Here is a tiny trained network, its code and every weight. The questions are about switching its units off for an input and a target symbol, where a switched-off unit gives its printed mean instead of its output.

import numpy as np


def w(rows, s, z=0):
    codes = np.array(rows[::2]) - 128.0
    scale = np.full(codes.shape[1], s)
    scale[-1] = z or s
    return codes * scale


def f(y):
    return y / 2 * (1 + np.tanh(0.7978845608 * (y + 0.044715 * y**3)))


def softmax(a):
    e = np.exp(a - a.max(-1, keepdims=True))
    return e / e.sum(-1, keepdims=True)


def log_softmax(a):
    a = a - a.max(-1, keepdims=True)
    return a - np.log(np.exp(a).sum(-1, keepdims=True))


def net(x, mask):
    ids = ['δεζηθλξτψ'.index(c) for c in x.split()]
    T = len(ids)
    res = E[ids] + P[:T]
    r = res
    for j in range(2):
        rows = slice(4 * j, 4 * j + 4)
        q, k, v = (r @ M[0][rows].T for M in (Q, K, V))
        z = softmax(np.where(np.tri(T) > 0, q @ k.T / 4**0.5, -1e9)) @ v
        o = O[0][rows]
        res = res + np.where(mask[j], z, o[:, -1]) @ o[:, :-1]
    y = f(res @ A[0][:, :-1].T + A[0][:, -1])
    res = res + np.where(mask[2:18], y, B[0][:, -1]) @ B[0][:, :-1]
    return log_softmax(res[-1] @ U[:, :-1].T + U[:, -1])


Q, K, V, O, A, B = {}, {}, {}, {}, {}, {}
E = w([
[118,204,192],'δ',
[87,87,42],'ε',
[122,102,104],'ζ',
[174,239,151],'η',
[250,105,41],'θ',
[223,110,143],'λ',
[178,72,82],'ξ',
[122,102,105],'τ',
[187,243,36],'ψ',
],0.02)
P = w([
[38,249,229],'0',
[163,252,160],'1',
[172,244,115],'2',
[170,224,96],'3',
[172,211,101],'4',
[157,212,96],'5',
[159,206,123],'6',
],0.0034)
Q[0] = w([
[106,56,194],'h0',
[26,225,92],'h0',
[32,172,181],'h0',
[222,100,95],'h0',
[190,254,115],'h1',
[48,118,142],'h1',
[145,189,34],'h1',
[52,212,222],'h1',
],0.0098)
K[0] = w([
[28,6,153],'h0',
[199,122,228],'h0',
[79,168,185],'h0',
[116,130,43],'h0',
[179,90,19],'h1',
[88,91,222],'h1',
[254,67,91],'h1',
[125,124,191],'h1',
],0.013)
V[0] = w([
[184,149,42],'h0',
[92,109,97],'h0',
[195,153,194],'h0',
[41,136,152],'h0',
[11,88,90],'h1',
[119,191,146],'h1',
[130,70,196],'h1',
[128,212,159],'h1',
],0.012)
O[0] = w([
[235,139,72,237],'h0',
[117,106,40,87],'h0',
[191,177,229,190],'h0',
[22,132,100,51],'h0',
[71,144,88,2],'h1',
[171,210,91,123],'h1',
[16,2,86,47],'h1',
[76,149,75,131],'h1',
],0.0078,0.0097)
A[0] = w([
[54,177,75,193],'n0',
[126,222,79,160],'n1',
[207,71,103,168],'n2',
[82,73,136,143],'n3',
[130,112,122,76],'n4',
[129,13,229,156],'n5',
[100,207,70,95],'n6',
[132,97,127,97],'n7',
[125,42,68,186],'n8',
[94,90,133,112],'n9',
[55,164,235,136],'n10',
[182,111,72,144],'n11',
[215,93,163,185],'n12',
[107,189,79,247],'n13',
[109,33,72,169],'n14',
[159,2,82,112],'n15',
],0.012,0.011)
B[0] = w([
[128,76,155,138],'n0',
[146,88,141,177],'n1',
[103,132,119,218],'n2',
[215,190,128,128],'n3',
[158,186,110,124],'n4',
[80,166,99,143],'n5',
[72,140,131,142],'n6',
[145,205,111,126],'n7',
[104,97,12,144],'n8',
[226,214,91,127],'n9',
[143,95,53,168],'n10',
[118,147,76,193],'n11',
[85,138,171,253],'n12',
[123,58,143,163],'n13',
[174,77,90,140],'n14',
[102,143,154,154],'n15',
],0.011,0.034)
U = w([
[87,45,178,254],'δ',
[157,94,81,137],'ε',
[150,64,127,199],'ζ',
[165,52,199,114],'η',
[115,195,111,20],'θ',
[35,106,177,98],'λ',
[76,124,96,232],'ξ',
[147,66,128,145],'τ',
[248,114,81,46],'ψ',
],0.014,0.0047)

Each question gives the input, a string of symbols that net reads in full, and the target symbol t.
The units are the heads (4 rows each of Q, K, V and O) and the neurons (one row each of A and B). Each row of codes is followed by its name. A weight is (code - 128) times the scale printed after its matrix; where a second scale follows, it is the last column's (O, A, B and U).
mask holds one flag per unit, heads first, then neurons. A switched-off unit (its flag False) gives its mean, the last column of its rows in O or B, instead of its output. The means were averaged over made-up inputs and are rounded, as every weight is.
A unit's drop is (log p(t) with every unit on - log p(t) with that unit switched off) / (log p(t) with every unit on - log p(t) with every unit switched off).
The circuit of an input: a set's keep is (log p(t) with only the set's units on - log p(t) with every unit switched off) / (log p(t) with every unit on - log p(t) with every unit switched off). Starting from the 12 units with the biggest drops (on a tie, the unit counted first), units are removed one at a time, each time the one whose removal leaves the highest keep (on an exact tie, the one counted first), for as long as the keep stays at least 0.8.
units of the circuit, in order: the units of the circuit, biggest drop first
unit that matters most: the unit with the biggest drop
top k neurons: the k neurons with the biggest drops, biggest first
which heads matter: for each layer, one digit per head in row order, 1 if its drop is at least 0.15 and else 0, layers parted by /
input η η ξ η ζ, target η: top 2 neurons => (n10, n8)
input δ ζ ξ ζ ξ, target ξ: which heads matter => 11
input ξ τ ξ λ, target λ: which heads matter => 01
input ξ ψ η δ η δ, target η: which heads matter => 00
input δ ψ τ, target ψ: which heads matter => 11
input ψ ξ ξ ζ δ η ξ, target ψ: units of the circuit, in order => (h0)
input η ε ε λ, target ε: units of the circuit, in order => (h0, n8)
input δ ψ ε, target ψ: units of the circuit, in order => (h0, h1)
input ξ ξ δ, target ξ: units of the circuit, in order => (n10, h0)
input ε ψ θ η δ, target η: units of the circuit, in order => (n11, h1)
input δ δ λ θ λ ζ, target λ: top 2 neurons => (n12, n10)
input ξ ε ε, target ε: units of the circuit, in order => (h0, n12, n8)
input δ ξ δ δ λ τ, target λ: which heads matter => 11
input ξ δ ε τ, target ε: units of the circuit, in order => (h0, n12)
input ζ η τ ψ τ ψ ζ, target ψ: units of the circuit, in order => (h1, h0)
input δ δ θ ξ, target θ: top 2 neurons => (n12, n11)
input ξ η λ ε, target λ: which heads matter => 11
input λ ζ ξ ξ ζ ξ τ, target ξ: top 3 neurons => (n1, n13, n8)
input ζ ξ δ, target ξ: units of the circuit, in order => (h0, n10)
input ψ ξ λ η τ, target η: unit that matters most => n10
input ξ ζ δ ψ ζ δ ξ, target ψ: units of the circuit, in order => (h1)
input ε δ ξ, target ε: units of the circuit, in order => (h0, n14, n8)
input δ θ δ δ ξ ξ ξ, target θ: which heads matter => 10
input δ δ θ τ η ζ, target η: which heads matter => 00
input δ δ λ, target λ: top 2 neurons => (n12, n5)
input ζ θ θ τ, target θ: top 2 neurons => (n13, n12)
input θ ψ θ η, target η: unit that matters most => n12
input ξ ψ ξ δ τ δ λ, target ψ: top 2 neurons => (n11, n1)
input ε λ θ ζ, target θ: top 2 neurons => (n13, n1)
input ξ τ τ η ψ δ λ, target ψ: top 2 neurons => (n1, n11)
